Below are the code and all the weights of a small trained network. Each question names an input and a class and asks about switching units off, where a switched-off unit gives its printed mean instead of its output.

import numpy as np


def w(rows, s, z=0):
    codes = np.array(rows[::2]) - 128.0
    scale = np.full(codes.shape[1], s)
    scale[-1] = z or s
    return codes * scale


def f(y):
    return np.maximum(y, 0)


def log_softmax(a):
    a = a - a.max(-1, keepdims=True)
    return a - np.log(np.exp(a).sum(-1, keepdims=True))


def net(x, mask):
    res = np.array(x, float).reshape(1, 7) / 4 @ E
    y = f(res @ A[0][:, :-1].T + A[0][:, -1])
    res = res + np.where(mask, y, B[0][:, -1]) @ B[0][:, :-1]
    return log_softmax(res[-1] @ U[:, :-1].T + U[:, -1])


A, B = {}, {}
E = w([
[121,79,133,142,145,144,137,117,126,132,122],'x0',
[133,120,148,131,143,112,140,116,132,136,108],'x1',
[66,182,17,132,150,143,130,53,132,101,64],'x2',
[111,153,153,103,121,124,117,129,136,120,134],'x3',
[189,100,124,132,76,141,63,108,247,151,81],'x4',
[55,58,85,71,65,69,128,175,101,167,91],'x5',
[143,130,124,120,122,121,145,113,133,135,129],'x6',
],0.012)
A[0] = w([
[74,132,129,138,173,100,190,157,130,97,178,61],'N0',
[138,93,94,142,79,100,164,142,125,93,122,104],'N1',
[150,104,118,170,63,142,78,130,221,149,88,5],'N2',
[62,176,89,150,163,141,203,132,79,68,119,26],'N3',
[182,191,177,159,168,205,144,111,140,87,151,185],'N4',
[128,70,122,155,99,90,113,164,128,121,177,123],'N5',
[182,127,111,136,110,106,59,97,200,153,98,61],'N6',
[128,100,175,190,38,146,69,101,220,161,95,48],'N7',
[62,148,101,111,142,175,129,40,152,75,74,105],'N8',
[153,113,146,119,172,78,187,143,28,65,200,25],'N9',
[137,85,152,155,113,142,119,158,120,120,170,62],'N10',
[147,165,150,197,148,182,131,100,153,108,181,204],'N11',
[188,71,200,92,115,97,164,218,138,124,193,58],'N12',
[171,89,193,122,113,128,103,198,100,138,148,126],'N13',
[222,165,171,186,203,169,157,114,149,65,177,162],'N14',
[134,202,161,134,152,164,86,95,180,98,172,180],'N15',
[84,156,142,173,156,73,191,161,50,151,164,48],'N16',
[121,125,149,120,183,63,206,147,60,118,196,27],'N17',
[154,115,199,132,94,125,144,202,122,141,200,106],'N18',
[53,89,109,80,66,72,140,189,128,179,83,182],'N19',
[164,100,137,168,86,100,35,97,183,125,123,47],'N20',
[68,147,50,108,138,134,128,89,131,76,29,94],'N21',
[204,82,254,155,77,90,138,201,93,131,189,20],'N22',
[150,146,179,180,150,161,105,134,128,103,133,209],'N23',
[123,63,108,84,60,15,135,208,104,153,129,172],'N24',
],0.0079,0.0014)
B[0] = w([
[126,102,181,91,93,178,151,177,191,115,110,176],'N0',
[115,113,104,116,177,185,65,127,124,115,125,150],'N1',
[99,151,164,104,97,189,183,205,210,96,104,195],'N2',
[173,112,164,154,93,155,148,194,171,80,96,204],'N3',
[119,50,125,106,194,142,107,155,91,188,171,216],'N4',
[137,125,83,129,141,133,142,122,107,124,159,168],'N5',
[168,100,193,112,117,153,204,172,139,106,89,189],'N6',
[121,159,196,92,70,148,155,198,149,107,122,202],'N7',
[210,231,88,196,105,72,125,76,135,58,199,200],'N8',
[79,121,135,79,58,177,146,171,193,74,64,211],'N9',
[160,132,106,137,113,120,132,96,120,108,118,165],'N10',
[72,90,126,115,191,124,73,112,76,201,148,198],'N11',
[195,190,107,180,143,57,105,97,100,90,102,225],'N12',
[190,153,106,202,146,90,160,94,130,95,167,201],'N13',
[52,103,182,63,218,118,41,113,66,254,176,235],'N14',
[81,118,81,110,120,123,100,108,101,138,117,194],'N15',
[99,120,155,107,55,199,154,216,180,128,84,205],'N16',
[163,133,177,111,98,170,158,179,147,123,85,207],'N17',
[199,137,127,147,95,87,144,107,149,96,184,209],'N18',
[25,43,96,50,211,125,75,75,65,218,195,219],'N19',
[94,109,188,77,93,205,163,179,164,94,98,185],'N20',
[198,158,84,200,155,59,175,22,118,91,186,212],'N21',
[216,211,35,192,117,114,144,74,101,55,138,246],'N22',
[99,153,140,110,159,121,88,103,111,155,164,180],'N23',
[59,18,106,89,213,96,88,77,85,192,156,223],'N24',
],0.0067,0.014)
U = w([
[52,78,122,87,216,111,57,84,94,251,155,191],'0',
[173,175,83,255,127,69,116,49,122,28,134,189],'1',
[100,116,184,94,55,225,139,203,156,72,38,1],'2',
],0.0083,0.0011)

Each question gives the input, the list of numbers given to net, and the class t.
The units are the neurons (one row each of A and B). Each row of codes is followed by its name. A weight is (code - 128) times the scale printed after its matrix; where a second scale follows, it is the last column's (A, B and U).
mask holds one flag per neuron, in row order. A switched-off neuron (its flag False) gives its mean, the last column of its row in B, instead of its output. The means were averaged over made-up inputs and are rounded, as every weight is.
A unit's drop is (log p(t) with every unit on - log p(t) with that unit switched off) / (log p(t) with every unit on - log p(t) with every unit switched off).
The circuit of an input: a set's keep is (log p(t) with only the set's units on - log p(t) with every unit switched off) / (log p(t) with every unit on - log p(t) with every unit switched off). Starting from the 12 units with the biggest drops (on a tie, the unit counted first), units are removed one at a time, each time the one whose removal leaves the highest keep (on an exact tie, the one counted first), for as long as the keep stays at least 0.8.
circuit, biggest first: the units of the circuit, biggest drop first
most important unit: the unit with the biggest drop
top k neurons: the k neurons with the biggest drops, biggest first
drop when u is switched off: that unit's drop, to one decimal
input [-8,-3,-6,-3,-7,5,-1], class 2: circuit, biggest first -> (N9)
input [6,0,5,7,-3,-5,-6], class 0: top 3 neurons -> (N22; N14; N4)
input [-4,-5,-8,-3,-5,6,8], class 1: top 2 neurons -> (N22; N12)
input [4,0,2,8,1,1,2], class 1: top 2 neurons -> (N14; N24)
input [-4,8,-8,1,1,6,0], class 1: top 2 neurons -> (N22; N12)
input [-1,1,0,1,-4,-3,-5], class 2: top 2 neurons -> (N19; N24)
input [-6,4,-2,-4,3,-1,-7], class 2: top 2 neurons -> (N21; N8)
input [7,-1,-6,-1,-6,-3,0], class 1: top 3 neurons -> (N22; N12; N13)
input [5,-4,6,-6,5,4,5], class 1: top 3 neurons -> (N21; N8; N14)
input [7,6,8,-2,8,5,-7], class 1: top 3 neurons -> (N21; N8; N16)
input [-6,3,4,-6,-6,-1,8], class 2: drop when N3 is switched off -> 0.0
input [-8,0,5,2,0,-6,2], class 0: drop when N14 is switched off -> 0.1
input [5,7,-8,1,4,5,6], class 1: drop when N22 is switched off -> 0.3
input [-4,-4,-3,-2,-4,0,7], class 2: most important unit -> N21
